Below are the code and all the weights of a small trained network. Each question names an input and a target symbol and asks about switching units off, where a switched-off unit gives its printed mean instead of its output.

import numpy as np


def w(rows, s, z=0):
    codes = np.array(rows[::2]) - 128.0
    scale = np.full(codes.shape[1], s)
    scale[-1] = z or s
    return codes * scale


def norm(h):
    return h / np.sqrt((h * h).mean(-1, keepdims=True) + 1e-5)


def f(y):
    return np.maximum(y, 0)


def softmax(a):
    e = np.exp(a - a.max(-1, keepdims=True))
    return e / e.sum(-1, keepdims=True)


def log_softmax(a):
    a = a - a.max(-1, keepdims=True)
    return a - np.log(np.exp(a).sum(-1, keepdims=True))


def net(x, mask):
    ids = ['βγζηξπτφω'.index(c) for c in x.split()]
    T = len(ids)
    res = E[ids] + P[:T]
    q, k, v = (norm(res) @ M[0].T for M in (Q, K, V))
    z = softmax(np.where(np.tri(T) > 0, q @ k.T / 2**0.5, -1e9)) @ v
    res = res + np.where(mask[0], z, O[0][:, -1]) @ O[0][:, :-1]
    y = f(norm(res) @ A[0][:, :-1].T + A[0][:, -1])
    res = res + np.where(mask[1:17], y, B[0][:, -1]) @ B[0][:, :-1]
    return log_softmax(norm(res)[-1] @ U[:, :-1].T + U[:, -1])


Q, K, V, O, A, B = {}, {}, {}, {}, {}, {}
E = w([
[57,144,78,114,17],'β',
[60,113,61,110,6],'γ',
[30,91,43,121,57],'ζ',
[1,146,105,155,131],'η',
[19,43,144,132,112],'ξ',
[34,226,195,137,143],'π',
[102,37,229,39,163],'τ',
[77,73,26,220,172],'φ',
[153,13,111,30,123],'ω',
],0.0069)
P = w([
[85,38,249,226,30],'0',
[51,54,215,179,60],'1',
[38,86,175,148,89],'2',
[15,94,155,111,114],'3',
[14,127,127,92,147],'4',
[22,164,86,74,178],'5',
[30,198,45,44,199],'6',
[8,198,4,2,228],'7',
],0.0043)
Q[0] = w([
[194,79,129,5,135],'h0',
[14,101,100,43,90],'h0',
],0.012)
K[0] = w([
[90,169,74,104,52],'h0',
[131,141,94,70,249],'h0',
],0.018)
V[0] = w([
[149,3,47,146,156],'h0',
[102,126,142,226,152],'h0',
],0.019)
O[0] = w([
[246,190,131,89,106,252],'h0',
[131,123,81,104,187,133],'h0',
],0.013,0.0047)
A[0] = w([
[158,179,168,191,133,121],'n0',
[130,89,170,180,79,135],'n1',
[113,116,97,83,192,136],'n2',
[91,107,148,85,109,16],'n3',
[120,175,96,102,120,150],'n4',
[139,113,135,250,64,122],'n5',
[166,149,139,159,94,77],'n6',
[101,199,99,161,183,184],'n7',
[130,163,62,198,175,133],'n8',
[122,134,153,85,207,2],'n9',
[67,144,160,92,148,17],'n10',
[100,116,113,200,160,130],'n11',
[80,114,128,59,89,5],'n12',
[96,191,139,56,153,71],'n13',
[102,133,149,106,99,119],'n14',
[91,116,87,86,128,75],'n15',
],0.018,0.0042)
B[0] = w([
[175,26,97,142,119,164],'n0',
[157,114,144,251,131,208],'n1',
[92,134,193,160,96,217],'n2',
[101,169,150,22,123,209],'n3',
[85,160,75,132,157,251],'n4',
[175,136,234,175,198,185],'n5',
[83,62,100,97,149,189],'n6',
[139,164,139,53,34,204],'n7',
[161,159,179,22,96,182],'n8',
[176,180,65,156,157,156],'n9',
[56,109,161,79,195,215],'n10',
[158,76,34,203,131,194],'n11',
[124,136,111,12,50,254],'n12',
[177,179,144,220,106,220],'n13',
[121,96,91,73,152,230],'n14',
[148,105,132,203,145,220],'n15',
],0.027,0.0061)
U = w([
[143,66,126,190,200,158],'β',
[175,87,249,118,171,88],'γ',
[86,157,27,106,198,159],'ζ',
[103,123,140,139,20,20],'η',
[136,175,121,202,128,253],'ξ',
[13,74,115,169,118,119],'π',
[94,150,169,74,178,126],'τ',
[206,200,106,76,133,119],'φ',
[189,76,85,105,136,145],'ω',
],0.013,0.0031)

Each question gives the input, a string of symbols that net reads in full, and the target symbol t.
The units are the heads (2 rows each of Q, K, V and O) and the neurons (one row each of A and B). Each row of codes is followed by its name. A weight is (code - 128) times the scale printed after its matrix; where a second scale follows, it is the last column's (O, A, B and U).
mask holds one flag per unit, heads first, then neurons. A switched-off unit (its flag False) gives its mean, the last column of its rows in O or B, instead of its output. The means were averaged over made-up inputs and are rounded, as every weight is.
A unit's drop is (log p(t) with every unit on - log p(t) with that unit switched off) / (log p(t) with every unit on - log p(t) with every unit switched off).
The circuit of an input: a set's keep is (log p(t) with only the set's units on - log p(t) with every unit switched off) / (log p(t) with every unit on - log p(t) with every unit switched off). Starting from the 12 units with the biggest drops (on a tie, the unit counted first), units are removed one at a time, each time the one whose removal leaves the highest keep (on an exact tie, the one counted first), for as long as the keep stays at least 0.8.
circuit, biggest first: the units of the circuit, biggest drop first
most important unit: the unit with the biggest drop
k most important neurons: the k neurons with the biggest drops, biggest first
drop when u is switched off: that unit's drop, to one decimal
input φ ζ ζ ζ φ ζ η γ, target η: 3 most important neurons => n2; n15; n13
input η τ η τ τ φ ζ, target ξ: most important unit => n13
input η ζ ω γ ω ω π ξ, target ω: circuit, biggest first => h0; n0
input ω ζ η τ β, target γ: circuit, biggest first => h0; n5
input τ η π τ ζ β, target τ: 2 most important neurons => n5; n11
input π β β ζ ω φ, target ω: circuit, biggest first => h0; n0; n6
input γ π ζ η, target π: 3 most important neurons => n11; n10; n2
input β τ ω π, target β: 2 most important neurons => n0; n12
input ζ ζ γ ω τ τ ζ, target τ: 2 most important neurons => n12; n5
input β ω γ, target ω: circuit, biggest first => h0; n6; n0
input η ζ ζ φ ζ ζ ζ γ, target ζ: 3 most important neurons => n4; n7; n6
input γ ω τ, target β: 2 most important neurons => n12; n7
input ξ τ ζ ζ τ η η ζ, target η: 3 most important neurons => n2; n15; n7
input ξ ζ ζ γ η ζ, target η: most important unit => h0
input ζ γ ζ, target ζ: circuit, biggest first => h0; n12; n4
input ω β β, target ω: circuit, biggest first => h0; n0; n6
input η ω ζ η, target ω: circuit, biggest first => h0; n0
input η ζ φ β ξ ζ β, target ξ: 2 most important neurons => n13; n12
input β π ζ ξ ζ φ τ, target ξ: 2 most important neurons => n13; n12
input φ φ φ ξ, target φ: most important neuron => n1
input η β ζ η, target η: 2 most important neurons => n7; n2
input ω π τ η, target γ: 3 most important neurons => n5; n1; n4
input ζ τ φ, target γ: 2 most important neurons => n5; n8
input φ ζ φ ζ ζ η, target η: 4 most important neurons => n7; n2; n8; n5
input ζ π β, target π: drop when h0 is switched off => 0.9
input τ ζ φ ζ τ π ξ, target π: drop when n13 is switched off => -0.1
input γ ζ ζ, target ζ: drop when n4 is switched off => 0.1
input φ ζ ζ ξ, target ξ: drop when n5 is switched off => 0.0
input γ γ γ π γ, target π: circuit, biggest first => h0
